Below is a small trained network, with its code and all its weights. Each question gives an input and a class and asks what happens when units are switched off, that is, made to give their printed mean instead of their output.

import numpy as np


def w(rows, s, z=0):
    codes = np.array(rows[::2]) - 128.0
    scale = np.full(codes.shape[1], s)
    scale[-1] = z or s
    return codes * scale


def f(y):
    return np.maximum(y, 0)


def log_softmax(a):
    a = a - a.max(-1, keepdims=True)
    return a - np.log(np.exp(a).sum(-1, keepdims=True))


def net(x, mask):
    res = np.array(x, float).reshape(1, 6) / 4 @ E
    y = f(res @ A[0][:, :-1].T + A[0][:, -1])
    res = res + np.where(mask, y, B[0][:, -1]) @ B[0][:, :-1]
    return log_softmax(res[-1] @ U[:, :-1].T + U[:, -1])


A, B = {}, {}
E = w([
[132,131,124,134,122,132,127],'x0',
[126,207,235,72,84,231,95],'x1',
[156,254,41,19,112,64,150],'x2',
[11,163,165,172,8,44,161],'x3',
[59,53,59,39,53,183,59],'x4',
[131,129,127,130,125,129,126],'x5',
],0.0068)
A[0] = w([
[131,157,156,108,112,184,124,40],'neuron 1',
[152,205,79,50,134,77,107,108],'neuron 2',
[102,101,99,77,99,149,132,5],'neuron 3',
[162,179,162,180,172,95,131,50],'neuron 4',
[116,155,183,119,94,141,134,86],'neuron 5',
[125,58,168,151,137,138,114,121],'neuron 6',
[183,99,96,94,195,180,119,87],'neuron 7',
[110,83,144,176,133,155,117,109],'neuron 8',
[149,182,81,54,129,111,146,112],'neuron 9',
[141,162,101,114,106,118,140,114],'neuron 10',
[98,67,159,184,142,176,118,121],'neuron 11',
[127,150,171,92,129,174,116,84],'neuron 12',
[81,142,132,152,97,79,124,68],'neuron 13',
[146,156,147,153,168,112,138,46],'neuron 14',
[105,97,89,87,114,156,112,86],'neuron 15',
[150,95,165,123,117,110,123,114],'neuron 16',
[106,60,169,206,114,174,136,129],'neuron 17',
[145,155,136,169,178,88,128,51],'neuron 18',
[118,101,60,163,159,93,137,74],'neuron 19',
[118,66,66,56,123,178,108,72],'neuron 20',
[137,74,159,162,132,164,131,124],'neuron 21',
[181,116,91,95,203,190,116,92],'neuron 22',
[170,207,192,195,174,105,145,68],'neuron 23',
[136,38,11,177,158,21,124,80],'neuron 24',
[189,106,120,115,147,155,114,69],'neuron 25',
[57,151,128,167,77,98,131,79],'neuron 26',
[188,109,110,97,195,175,139,114],'neuron 27',
[133,204,210,90,109,219,110,79],'neuron 28',
[151,135,160,129,162,101,151,67],'neuron 29',
[117,150,179,105,130,163,114,73],'neuron 30',
[126,171,95,115,118,107,128,130],'neuron 31',
[129,88,152,154,130,153,123,114],'neuron 32',
[90,132,143,144,74,82,137,95],'neuron 33',
[65,164,158,168,63,85,138,92],'neuron 34',
[122,221,50,95,128,109,139,117],'neuron 35',
[83,109,102,116,56,131,119,107],'neuron 36',
[67,48,84,65,99,178,105,50],'neuron 37',
[128,130,138,159,136,133,111,133],'neuron 38',
],0.012,0.003)
B[0] = w([
[102,114,124,84,78,140,138,167],'neuron 1',
[155,121,159,90,236,162,126,227],'neuron 2',
[172,127,154,150,88,123,137,169],'neuron 3',
[190,126,178,163,81,109,125,190],'neuron 4',
[97,112,95,100,96,148,143,170],'neuron 5',
[141,135,141,98,190,152,118,197],'neuron 6',
[69,136,67,191,146,78,130,219],'neuron 7',
[139,123,145,104,187,147,133,189],'neuron 8',
[138,138,158,88,210,153,110,210],'neuron 9',
[134,123,142,119,171,139,131,164],'neuron 10',
[147,131,144,87,213,145,123,217],'neuron 11',
[105,120,105,91,77,152,142,175],'neuron 12',
[89,137,83,156,149,99,114,174],'neuron 13',
[167,136,152,144,93,118,109,163],'neuron 14',
[177,134,160,150,100,106,125,183],'neuron 15',
[141,122,124,125,150,134,130,147],'neuron 16',
[140,137,149,89,230,143,124,229],'neuron 17',
[175,129,159,149,78,120,126,172],'neuron 18',
[104,123,115,75,63,166,131,181],'neuron 19',
[195,137,166,186,79,99,122,216],'neuron 20',
[141,141,143,100,190,136,119,193],'neuron 21',
[54,125,76,194,151,71,134,224],'neuron 22',
[220,131,179,169,51,99,114,218],'neuron 23',
[65,119,105,31,3,218,152,247],'neuron 24',
[91,123,94,162,143,97,139,178],'neuron 25',
[86,119,82,191,159,82,142,193],'neuron 26',
[68,138,76,177,146,69,117,216],'neuron 27',
[77,108,96,54,30,195,151,227],'neuron 28',
[170,128,139,160,103,134,118,160],'neuron 29',
[109,124,105,99,87,165,135,168],'neuron 30',
[135,124,147,118,182,135,139,171],'neuron 31',
[134,128,146,109,177,130,136,177],'neuron 32',
[93,126,79,178,155,99,127,183],'neuron 33',
[72,135,65,187,143,69,112,208],'neuron 34',
[139,115,160,98,231,151,118,216],'neuron 35',
[170,142,147,184,91,90,125,192],'neuron 36',
[218,142,193,161,74,108,119,230],'neuron 37',
[133,139,141,110,142,129,121,149],'neuron 38',
],0.023,0.011)
U = w([
[142,122,149,91,255,159,129,213],'0',
[51,127,31,220,151,53,141,254],'1',
[75,86,82,65,48,202,185,81],'2',
[226,137,179,203,77,89,126,31],'3',
],0.0083,0.00089)

Each question gives the input, the list of numbers given to net, and the class t.
The units are the neurons (one row each of A and B). Each row of codes is followed by its name. A weight is (code - 128) times the scale printed after its matrix; where a second scale follows, it is the last column's (A, B and U).
mask holds one flag per neuron, in row order. A switched-off neuron (its flag False) gives its mean, the last column of its row in B, instead of its output. The means were averaged over made-up inputs and are rounded, as every weight is.
A unit's drop is (log p(t) with every unit on - log p(t) with that unit switched off) / (log p(t) with every unit on - log p(t) with every unit switched off).
The circuit of an input: a set's keep is (log p(t) with only the set's units on - log p(t) with every unit switched off) / (log p(t) with every unit on - log p(t) with every unit switched off). Starting from the 12 units with the biggest drops (on a tie, the unit counted first), units are removed one at a time, each time the one whose removal leaves the highest keep (on an exact tie, the one counted first), for as long as the keep stays at least 0.8.
units of the circuit, in order: the units of the circuit, biggest drop first
most important unit: the unit with the biggest drop
k most important neurons: the k neurons with the biggest drops, biggest first
drop of u: that unit's drop, to one decimal
input [1,-7,6,-6,-4,-1], class 2: units of the circuit, in order -> neuron 24
input [6,4,8,6,8,6], class 0: 3 most important neurons -> neuron 2; neuron 35; neuron 9
input [-6,4,-6,-2,-8,-4], class 3: 2 most important neurons -> neuron 23; neuron 4
input [6,-1,-4,1,-5,3], class 3: 3 most important neurons -> neuron 23; neuron 2; neuron 35
input [6,-5,5,2,3,-6], class 0: 3 most important neurons -> neuron 35; neuron 28; neuron 2
input [-4,-4,3,-2,-4,-2], class 2: 2 most important neurons -> neuron 24; neuron 37
input [-8,3,2,2,-4,3], class 3: 2 most important neurons -> neuron 24; neuron 23
input [-8,7,-3,-2,-7,0], class 2: 3 most important neurons -> neuron 28; neuron 37; neuron 20
input [-8,-5,-3,-3,6,2], class 3: 2 most important neurons -> neuron 37; neuron 20
input [7,4,1,4,-1,8], class 1: 3 most important neurons -> neuron 24; neuron 34; neuron 26
input [-2,5,-5,-1,-6,3], class 3: 3 most important neurons -> neuron 23; neuron 24; neuron 4
input [7,-2,3,3,4,-5], class 3: 2 most important neurons -> neuron 17; neuron 22
input [7,-5,4,-3,7,5], class 3: 2 most important neurons -> neuron 20; neuron 37
input [5,-1,-1,2,0,5], class 1: most important unit -> neuron 2
input [-3,-7,-6,-8,-4,7], class 1: 3 most important neurons -> neuron 7; neuron 22; neuron 27
input [-6,2,-4,-7,-8,1], class 3: 3 most important neurons -> neuron 23; neuron 4; neuron 18
input [-4,8,8,8,6,6], class 0: 4 most important neurons -> neuron 2; neuron 35; neuron 9; neuron 24
input [-2,5,5,-7,2,-8], class 1: drop of neuron 22 -> 0.2
input [-2,3,2,4,3,-3], class 1: drop of neuron 24 -> 1.2
input [-7,7,-5,3,7,-4], class 2: drop of neuron 12 -> 1.2
input [1,7,0,-4,6,-7], class 2: units of the circuit, in order -> neuron 28
input [5,-8,0,-5,5,2], class 2: drop of neuron 24 -> 3.2
